Each row, then roughly how far along a hidden order it lies, from 0 to 20:
[14.4 -6.2 59.6 -32.7 -2.4 -4.4 -19.6 15.8 -0.7 13.6 5.0 -39.4 3.1 31.8 -11.9 5.4 2.7 5.3 26.6 5.4 29.1 5.3 -25.7 1.3 -6.5 28.7 23.4 -13.4 23.4 -11.8 -2.0 37.1 -23.4 12.4 -5.8 -8.6 -30.5] : 3
[43.9 2.8 5.2 -44.5 -9.1 17.9 32.1 -0.4 7.5 10.2 -6.5 -68.9 17.7 23.7 -13.3 14.6 -8.4 9.5 3.0 -2.3 31.1 2.7 -18.6 -3.5 -12.6 61.3 5.6 7.9 14.1 -4.3 -0.8 33.7 -16.4 35.4 -9.5 21.4 -5.5] : 3
[-13.4 -6.2 36.2 -37.4 1.4 -0.8 30.2 -6.2 -2.8 -14.8 8.9 -30.8 5.7 22.2 -28.2 53.5 -4.6 -7.8 5.2 -0.9 -29.4 -1.1 14.1 -7.8 5.6 10.0 0.9 -13.4 3.5 2.4 -12.1 -7.8 21.2 21.1 62.8 -4.6 -22.4] : 6
[26.8 5.8 -26.7 -36.4 6.2 -7.8 12.4 -29.5 -7.8 -2.1 -15.9 -24.5 8.4 -67.3 0.2 -19.6 2.3 22.6 26.0 8.6 -38.4 -6.9 34.1 2.0 6.3 -6.0 19.3 -18.0 -4.8 -4.2 -7.1 16.0 -12.5 44.8 -16.2 -2.5 -20.3] : 0
[27.8 7.3 -10.1 -29.3 -5.9 -13.2 51.4 -32.5 5.7 20.2 -3.8 -73.6 16.3 10.3 -16.4 22.7 -18.0 9.7 -10.8 2.6 6.7 -14.9 25.7 -24.0 -12.5 72.4 -8.7 -24.5 5.7 18.9 -3.3 6.8 23.2 34.1 46.3 38.2 -19.3] : 4
[11.5 0.7 13.0 -35.4 0.0 0.5 -67.0 -8.3 -6.1 13.0 -15.4 -16.0 -10.3 -13.5 34.2 -41.1 2.7 12.3 39.2 10.4 11.1 -0.4 4.1 7.0 -4.2 -14.2 32.0 33.4 7.6 -2.5 -5.3 3.7 -26.1 51.7 -21.7 -23.7 -23.0] : 9
[11.4 6.9 -47.6 -34.9 0.5 4.0 -0.9 0.9 -5.2 10.2 -18.4 16.3 -5.9 -29.1 -13.9 -45.1 -3.0 8.1 3.9 11.2 11.4 -10.2 -0.2 -2.3 -3.2 20.8 1.4 -6.2 -6.2 5.9 7.4 27.4 -18.8 40.6 -20.0 23.7 -21.0] : 11
[4.0 -4.0 16.2 -31.2 1.4 -3.0 -8.1 -17.6 0.0 16.9 -31.1 -21.1 -4.5 25.0 17.4 -4.2 -16.5 0.7 11.4 4.6 57.4 -3.0 1.9 -15.5 -5.4 13.1 7.8 -10.0 5.3 29.7 -8.3 -19.1 -4.7 -24.2 5.3 0.0 -19.9] : 18
[24.5 7.4 11.6 -34.7 -1.3 7.3 -31.9 -11.9 4.2 25.2 14.3 -42.5 1.2 -22.7 37.1 0.8 1.6 7.7 2.8 4.5 5.5 -6.9 -24.8 2.9 -21.8 4.6 19.3 -1.9 -0.4 -3.0 -1.2 2.7 13.4 -52.5 -0.7 -9.7 12.3] : 20
[6.1 -4.9 40.0 -39.3 3.1 0.0 -70.8 -12.1 -6.2 4.2 -15.1 -17.8 -1.2 -7.1 48.2 1.7 1.9 7.6 40.1 5.8 26.9 0.8 6.7 0.6 -3.6 -32.5 38.0 22.7 5.8 -0.2 -18.5 -17.7 -9.8 45.3 13.6 -44.9 -24.0] : 10
[13.3 0.5 6.9 -34.8 2.9 3.3 -3.9 -15.6 -1.3 -9.2 4.8 -26.3 1.9 -27.7 9.3 33.0 -0.8 1.5 19.5 -6.5 -51.7 -4.2 2.0 4.1 3.4 -6.0 14.0 8.9 -11.5 2.2 -9.1 -29.3 30.2 -29.0 47.5 -18.0 -2.4] : 20
[20.3 13.7 -30.2 -39.5 -0.2 -0.4 -21.9 -10.2 0.9 11.1 23.7 -24.1 -2.1 -38.1 11.0 2.3 6.1 3.2 12.7 -0.3 -47.7 -4.0 -6.7 18.4 -9.5 15.5 15.1 15.4 -9.1 -6.8 5.0 -0.6 19.3 -4.1 -5.0 -3.3 24.0] : 14
